Below is a small trained network, with its code and all its weights. Each question gives an input and a target symbol and asks what happens when units are switched off, that is, made to give their printed mean instead of their output.

import numpy as np


def w(rows, s, z=0):
    codes = np.array(rows[::2]) - 128.0
    scale = np.full(codes.shape[1], s)
    scale[-1] = z or s
    return codes * scale


def f(y):
    return y / 2 * (1 + np.tanh(0.7978845608 * (y + 0.044715 * y**3)))


def softmax(a):
    e = np.exp(a - a.max(-1, keepdims=True))
    return e / e.sum(-1, keepdims=True)


def log_softmax(a):
    a = a - a.max(-1, keepdims=True)
    return a - np.log(np.exp(a).sum(-1, keepdims=True))


def net(x, mask):
    ids = ['αβγζηθμπστφψω'.index(c) for c in x.split()]
    T = len(ids)
    res = E[ids] + P[:T]
    u = 0
    for l in range(2):
        r = res
        for j in range(2):
            rows = slice(2 * j, 2 * j + 2)
            q, k, v = (r @ M[l][rows].T for M in (Q, K, V))
            z = softmax(np.where(np.tri(T) > 0, q @ k.T / 2**0.5, -1e9)) @ v
            o = O[l][rows]
            res = res + np.where(mask[u + j], z, o[:, -1]) @ o[:, :-1]
        u += 2
        y = f(res @ A[l][:, :-1].T + A[l][:, -1])
        res = res + np.where(mask[u : u + 4], y, B[l][:, -1]) @ B[l][:, :-1]
        u += 4
    return log_softmax(res[-1] @ U[:, :-1].T + U[:, -1])


Q, K, V, O, A, B = {}, {}, {}, {}, {}, {}
E = w([
[173,171,118],'α',
[105,105,92],'β',
[126,146,124],'γ',
[101,118,137],'ζ',
[253,62,196],'η',
[142,125,108],'θ',
[131,169,108],'μ',
[116,164,131],'π',
[109,115,105],'σ',
[164,184,99],'τ',
[129,156,137],'φ',
[120,140,184],'ψ',
[81,125,120],'ω',
],0.023)
P = w([
[155,158,184],'0',
[148,201,37],'1',
[185,91,129],'2',
[151,153,185],'3',
[119,164,17],'4',
[182,84,123],'5',
[148,151,188],'6',
[102,150,4],'7',
],0.015)
Q[0] = w([
[138,61,92],'L0H0',
[158,119,135],'L0H0',
[162,83,186],'L0H1',
[143,155,251],'L0H1',
],0.016)
K[0] = w([
[104,79,35],'L0H0',
[165,109,142],'L0H0',
[147,69,210],'L0H1',
[251,90,179],'L0H1',
],0.012)
V[0] = w([
[58,188,253],'L0H0',
[213,185,113],'L0H0',
[67,197,88],'L0H1',
[83,183,114],'L0H1',
],0.0039)
O[0] = w([
[60,89,83,122],'L0H0',
[128,38,1,254],'L0H0',
[76,137,7,194],'L0H1',
[91,149,49,169],'L0H1',
],0.0038,0.0033)
A[0] = w([
[12,210,94,81],'L0N0',
[234,60,67,83],'L0N1',
[55,243,147,84],'L0N2',
[101,118,253,2],'L0N3',
],0.011,0.0055)
B[0] = w([
[107,163,221,253],'L0N0',
[83,205,211,238],'L0N1',
[65,85,108,205],'L0N2',
[250,163,116,148],'L0N3',
],0.015,0.0051)
Q[1] = w([
[252,112,90],'L1H0',
[244,150,141],'L1H0',
[227,120,51],'L1H1',
[143,129,91],'L1H1',
],0.024)
K[1] = w([
[133,250,120],'L1H0',
[86,252,91],'L1H0',
[183,76,238],'L1H1',
[156,138,163],'L1H1',
],0.024)
V[1] = w([
[111,253,130],'L1H0',
[98,148,105],'L1H0',
[211,105,237],'L1H1',
[64,170,152],'L1H1',
],0.0049)
O[1] = w([
[254,100,99,254],'L1H0',
[141,127,133,147],'L1H0',
[213,82,120,106],'L1H1',
[61,97,141,241],'L1H1',
],0.007,0.0058)
A[1] = w([
[129,30,221,254],'L1N0',
[114,67,67,163],'L1N1',
[99,131,22,248],'L1N2',
[130,70,253,177],'L1N3',
],0.017,0.0044)
B[1] = w([
[52,108,250,218],'L1N0',
[117,57,156,123],'L1N1',
[125,74,67,205],'L1N2',
[143,119,50,254],'L1N3',
],0.026,0.006)
U = w([
[192,138,28,117],'α',
[137,174,149,153],'β',
[146,183,154,136],'γ',
[91,166,167,1],'ζ',
[124,121,131,117],'η',
[96,143,24,145],'θ',
[185,202,130,182],'μ',
[186,135,122,171],'π',
[94,216,131,158],'σ',
[147,253,216,64],'τ',
[146,149,135,171],'φ',
[162,120,161,117],'ψ',
[135,76,90,81],'ω',
],0.013,0.0089)

Each question gives the input, a string of symbols that net reads in full, and the target symbol t.
The units are the heads (2 rows each of Q, K, V and O) and the neurons (one row each of A and B). Each row of codes is followed by its name. A weight is (code - 128) times the scale printed after its matrix; where a second scale follows, it is the last column's (O, A, B and U).
mask holds one flag per unit, layer by layer, with each layer's heads first. A switched-off unit (its flag False) gives its mean, the last column of its rows in O or B, instead of its output. The means were averaged over made-up inputs and are rounded, as every weight is.
A unit's drop is (log p(t) with every unit on - log p(t) with that unit switched off) / (log p(t) with every unit on - log p(t) with every unit switched off).
The circuit of an input: a set's keep is (log p(t) with only the set's units on - log p(t) with every unit switched off) / (log p(t) with every unit on - log p(t) with every unit switched off). Starting from all 12 units, units are removed one at a time, each time the one whose removal leaves the highest keep (on an exact tie, the one counted first), for as long as the keep stays at least 0.8.
circuit, biggest first: the units of the circuit, biggest drop first
unit that matters most: the unit with the biggest drop
k most important neurons: the k neurons with the biggest drops, biggest first
top k neurons in layer l: the k neurons of layer l with the biggest drops, biggest first
which heads matter: for each layer, one digit per head in row order, 1 if its drop is at least 0.15 and else 0, layers parted by /
input φ τ θ ζ ω μ τ μ, target σ: circuit, biggest first	(L0N0)
input τ μ τ τ β σ, target σ: top 2 neurons in layer 0	(L0N1; L0N3)
input η π σ τ π θ θ, target ψ: 4 most important neurons	(L1N0; L1N3; L0N0; L0N1)
input τ θ η τ, target ψ: 2 most important neurons	(L1N0; L0N1)
input τ η θ μ σ π σ, target ψ: which heads matter	01 / 11
input σ ζ π β φ β μ, target θ: circuit, biggest first	(L1N0; L0N0; L1H0)
input σ σ η α τ μ γ, target ψ: 4 most important neurons	(L1N0; L1N3; L0N1; L0N3)
input π β η τ π α β α, target σ: circuit, biggest first	(L1N3; L0H1; L1H0)
input τ φ η α ω π π, target ψ: 4 most important neurons	(L1N0; L0N3; L0N1; L1N3)
input φ μ θ ζ ψ, target θ: which heads matter	00 / 11
input σ α σ ψ, target π: top 2 neurons in layer 1	(L1N3; L1N0)
input τ φ η φ, target ψ: which heads matter	01 / 01
input α ω σ τ τ β, target σ: 2 most important neurons	(L0N1; L1N2)
input α α θ π ζ π τ α, target σ: circuit, biggest first	(L0N1)
input α θ α ω, target ζ: 3 most important neurons	(L1N0; L0N1; L1N2)
input τ β τ μ β μ μ η, target θ: which heads matter	00 / 00
input β α η π θ π α, target ψ: top 2 neurons in layer 1	(L1N0; L1N3)
input ζ η τ μ, target ψ: which heads matter	01 / 11
input τ τ φ α, target μ: 4 most important neurons	(L1N3; L1N2; L1N0; L0N0)
input π β γ σ ω τ τ ω, target σ: unit that matters most	L0N0
input μ σ σ ω μ τ ω, target ζ: 3 most important neurons	(L1N0; L0N0; L0N2)
input θ γ μ, target μ: 3 most important neurons	(L1N0; L0N2; L0N1)
input τ α φ β, target ω: 4 most important neurons	(L0N0; L0N1; L1N2; L1N1)
